Below are the code and all the weights of a small trained network. Each question names an input and a class and asks about switching units off, where a switched-off unit gives its printed mean instead of its output.

import numpy as np


def w(rows, s, z=0):
    codes = np.array(rows[::2]) - 128.0
    scale = np.full(codes.shape[1], s)
    scale[-1] = z or s
    return codes * scale


def norm(h):
    return h / np.sqrt((h * h).mean(-1, keepdims=True) + 1e-5)


def f(y):
    return y / 2 * (1 + np.tanh(0.7978845608 * (y + 0.044715 * y**3)))


def log_softmax(a):
    a = a - a.max(-1, keepdims=True)
    return a - np.log(np.exp(a).sum(-1, keepdims=True))


def net(x, mask):
    res = np.array(x, float).reshape(1, 8) / 4 @ E
    u = 0
    for l in range(2):
        y = f(norm(res) @ A[l][:, :-1].T + A[l][:, -1])
        res = res + np.where(mask[u : u + 4], y, B[l][:, -1]) @ B[l][:, :-1]
        u += 4
    return log_softmax(norm(res)[-1] @ U[:, :-1].T + U[:, -1])


A, B = {}, {}
E = w([
[120,157,131,134,114,116,100,98],'x0',
[77,170,92,254,93,218,129,187],'x1',
[127,122,157,145,122,128,145,113],'x2',
[127,136,122,115,121,137,122,132],'x3',
[172,89,171,157,79,112,31,205],'x4',
[108,129,115,113,117,126,103,110],'x5',
[115,110,146,118,222,217,23,112],'x6',
[121,106,133,135,135,124,141,123],'x7',
],0.0093)
A[0] = w([
[167,59,116,202,7,76,64,187,68],'L0N0',
[185,115,113,64,86,39,172,144,165],'L0N1',
[163,129,188,58,180,113,131,103,252],'L0N2',
[174,69,218,145,110,71,23,205,117],'L0N3',
],0.011,0.0028)
B[0] = w([
[133,187,237,82,203,110,215,246,231],'L0N0',
[113,138,198,161,39,168,112,17,221],'L0N1',
[166,138,79,7,195,76,80,133,203],'L0N2',
[84,27,51,146,35,145,33,86,244],'L0N3',
],0.011)
A[1] = w([
[68,176,94,194,56,138,226,160,67],'L1N0',
[86,123,114,193,184,253,107,150,117],'L1N1',
[154,109,110,56,48,71,165,93,70],'L1N2',
[170,152,143,129,172,205,124,46,253],'L1N3',
],0.014,0.0024)
B[1] = w([
[103,44,5,96,159,78,38,138,235],'L1N0',
[148,171,225,147,66,120,192,49,254],'L1N1',
[113,161,172,247,129,199,177,150,240],'L1N2',
[154,176,56,145,169,111,209,209,216],'L1N3',
],0.012,0.0092)
U = w([
[135,211,73,179,117,122,238,49,213],'0',
[109,48,10,118,100,108,50,108,208],'1',
[138,109,235,151,39,183,90,99,140],'2',
[107,124,150,126,138,106,151,243,3],'3',
[187,172,52,47,230,158,131,108,18],'4',
],0.013,0.0026)

Each question gives the input, the list of numbers given to net, and the class t.
The units are the neurons (one row each of A and B). Each row of codes is followed by its name. A weight is (code - 128) times the scale printed after its matrix; where a second scale follows, it is the last column's (A, B and U).
mask holds one flag per neuron, layer by layer. A switched-off neuron (its flag False) gives its mean, the last column of its row in B, instead of its output. The means were averaged over made-up inputs and are rounded, as every weight is.
A unit's drop is (log p(t) with every unit on - log p(t) with that unit switched off) / (log p(t) with every unit on - log p(t) with every unit switched off).
The circuit of an input: a set's keep is (log p(t) with only the set's units on - log p(t) with every unit switched off) / (log p(t) with every unit on - log p(t) with every unit switched off). Starting from all 8 units, units are removed one at a time, each time the one whose removal leaves the highest keep (on an exact tie, the one counted first), for as long as the keep stays at least 0.8.
units of the circuit, in order: the units of the circuit, biggest drop first
top k neurons: the k neurons with the biggest drops, biggest first
k most important neurons of layer l: the k neurons of layer l with the biggest drops, biggest first
drop of u: that unit's drop, to one decimal
input [-4,8,-6,5,4,7,-3,7], class 3: units of the circuit, in order -> L0N0
input [5,-1,6,7,1,-7,-6,-6], class 2: top 4 neurons -> L0N1, L1N3, L0N0, L0N2
input [5,8,-7,-6,-2,0,7,1], class 0: top 2 neurons -> L0N3, L1N3
input [1,1,-1,4,-4,6,-8,-2], class 1: top 2 neurons -> L1N0, L0N2
input [5,1,2,0,-4,-3,-8,-5], class 1: top 3 neurons -> L1N0, L0N2, L1N1
input [2,7,0,-5,0,-4,5,8], class 0: 2 most important neurons of layer 1 -> L1N1, L1N3
input [-5,-1,-8,-4,5,7,-5,5], class 2: top 3 neurons -> L0N1, L0N3, L1N3
input [8,-6,1,-5,-8,6,1,0], class 4: top 3 neurons -> L0N2, L1N1, L0N3
input [1,1,-5,3,7,2,-1,3], class 3: top 3 neurons -> L0N0, L0N1, L1N1
input [-3,-7,2,2,4,4,8,5], class 1: top 2 neurons -> L0N3, L0N0
input [8,2,-5,7,-6,8,8,-4], class 0: units of the circuit, in order -> L1N1, L1N3
input [-8,-3,-6,-2,-7,-7,1,3], class 4: top 3 neurons -> L0N2, L1N1, L0N3
input [8,-8,4,-3,3,-3,2,1], class 1: top 2 neurons -> L0N2, L1N1
input [-7,-3,6,-7,-2,-2,6,6], class 4: top neuron -> L0N3
input [7,-1,7,3,8,1,6,-1], class 1: 2 most important neurons of layer 0 -> L0N3, L0N1
input [-7,0,-6,-4,-1,1,6,5], class 4: 2 most important neurons of layer 0 -> L0N3, L0N1
input [1,-1,0,8,0,-1,4,6], class 4: top 2 neurons -> L0N3, L1N0
input [0,2,-1,0,0,-4,4,0], class 0: 2 most important neurons of layer 0 -> L0N3, L0N0
input [8,5,-4,-3,2,2,-6,3], class 3: top 2 neurons -> L0N0, L0N3
input [2,7,6,1,-2,-8,-6,-3], class 1: units of the circuit, in order -> L1N0
input [3,7,5,4,6,3,-1,1], class 3: 2 most important neurons of layer 0 -> L0N0, L0N1
input [-7,-1,-7,-2,2,-6,-5,8], class 2: top 2 neurons -> L0N1, L1N3
input [-3,4,7,0,7,-8,-4,0], class 3: drop of L0N0 -> 2.7
input [6,6,-6,7,-4,-4,-1,4], class 1: drop of L1N0 -> 1.6
input [-8,3,-4,-8,-4,8,-8,1], class 1: drop of L1N2 -> 0.0
input [-2,8,4,8,-3,-3,-1,5], class 1: drop of L1N0 -> 1.6
input [-4,-6,-4,6,1,-8,-7,2], class 2: most important neuron of layer 0 -> L0N1
